Below is a small trained network, with its code and all its weights. Each question gives an input and a class and asks what happens when units are switched off, that is, made to give their printed mean instead of their output.

import numpy as np


def w(rows, s, z=0):
    codes = np.array(rows[::2]) - 128.0
    scale = np.full(codes.shape[1], s)
    scale[-1] = z or s
    return codes * scale


def f(y):
    return np.maximum(y, 0)


def log_softmax(a):
    a = a - a.max(-1, keepdims=True)
    return a - np.log(np.exp(a).sum(-1, keepdims=True))


def net(x, mask):
    res = np.array(x, float).reshape(1, 3) / 4 @ E
    y = f(res @ A[0][:, :-1].T + A[0][:, -1])
    res = res + np.where(mask, y, B[0][:, -1]) @ B[0][:, :-1]
    return log_softmax(res[-1] @ U[:, :-1].T + U[:, -1])


A, B = {}, {}
E = w([
[77,110,147,133,75,208,128],'x0',
[85,214,107,154,191,199,156],'x1',
[47,65,12,224,101,127,200],'x2',
],0.011)
A[0] = w([
[170,29,18,213,127,92,141,95],'N1',
[79,173,198,103,147,244,59,197],'N2',
[120,59,190,96,89,111,122,40],'N3',
[74,162,73,100,66,130,49,7],'N4',
[196,246,116,134,120,17,167,179],'N5',
[123,98,91,55,15,203,89,253],'N6',
[100,228,101,79,148,193,157,43],'N7',
[255,140,232,112,136,75,79,114],'N8',
[155,110,92,228,96,158,156,129],'N9',
[97,143,54,234,218,150,213,200],'N10',
],0.0079,0.0044)
B[0] = w([
[213,131,141,142,70,54,166,207],'N1',
[135,20,207,173,138,133,173,239],'N2',
[174,89,86,160,72,92,166,156],'N3',
[149,78,104,197,144,98,88,132],'N4',
[169,65,164,80,199,34,126,202],'N5',
[96,80,144,166,73,134,170,197],'N6',
[142,26,155,135,135,164,152,189],'N7',
[126,89,99,79,255,153,127,249],'N8',
[131,103,33,126,117,116,210,185],'N9',
[154,98,15,86,140,172,159,250],'N10',
],0.0096,0.012)
U = w([
[124,205,70,117,68,107,2,2],'0',
[67,107,51,178,127,113,170,12],'1',
[168,163,156,65,206,52,38,130],'2',
[103,21,229,195,25,83,150,252],'3',
[235,48,56,121,154,34,129,242],'4',
[128,85,117,118,173,189,123,98],'5',
],0.009,0.0044)

Each question gives the input, the list of numbers given to net, and the class t.
The units are the neurons (one row each of A and B). Each row of codes is followed by its name. A weight is (code - 128) times the scale printed after its matrix; where a second scale follows, it is the last column's (A, B and U).
mask holds one flag per neuron, in row order. A switched-off neuron (its flag False) gives its mean, the last column of its row in B, instead of its output. The means were averaged over made-up inputs and are rounded, as every weight is.
A unit's drop is (log p(t) with every unit on - log p(t) with that unit switched off) / (log p(t) with every unit on - log p(t) with every unit switched off).
The circuit of an input: a set's keep is (log p(t) with only the set's units on - log p(t) with every unit switched off) / (log p(t) with every unit on - log p(t) with every unit switched off). Starting from all 10 units, units are removed one at a time, each time the one whose removal leaves the highest keep (on an exact tie, the one counted first), for as long as the keep stays at least 0.8.
units of the circuit, in order: the units of the circuit, biggest drop first
unit that matters most: the unit with the biggest drop
top k neurons: the k neurons with the biggest drops, biggest first
drop of u: that unit's drop, to one decimal
input [7,1,-8], class 3: unit that matters most	N2
input [-8,5,-6], class 2: units of the circuit, in order	(N10; N9)
input [4,-3,-8], class 5: units of the circuit, in order	(N8; N1)
input [3,5,0], class 3: top 3 neurons	(N8; N2; N7)
input [-3,5,-6], class 2: units of the circuit, in order	(N10; N9)
input [2,7,-1], class 3: top 4 neurons	(N8; N2; N7; N9)
input [5,2,4], class 1: top 2 neurons	(N5; N10)
input [2,7,-6], class 3: top 2 neurons	(N2; N10)
input [3,-5,-1], class 3: top 2 neurons	(N10; N6)
input [2,-3,0], class 3: top 2 neurons	(N10; N8)
input [6,1,1], class 3: drop of N8	0.2
input [-4,0,-7], class 2: drop of N8	0.0
input [-2,2,-3], class 2: drop of N9	0.1
input [4,-2,-8], class 5: unit that matters most	N8
input [-5,-3,-7], class 2: drop of N10	0.1
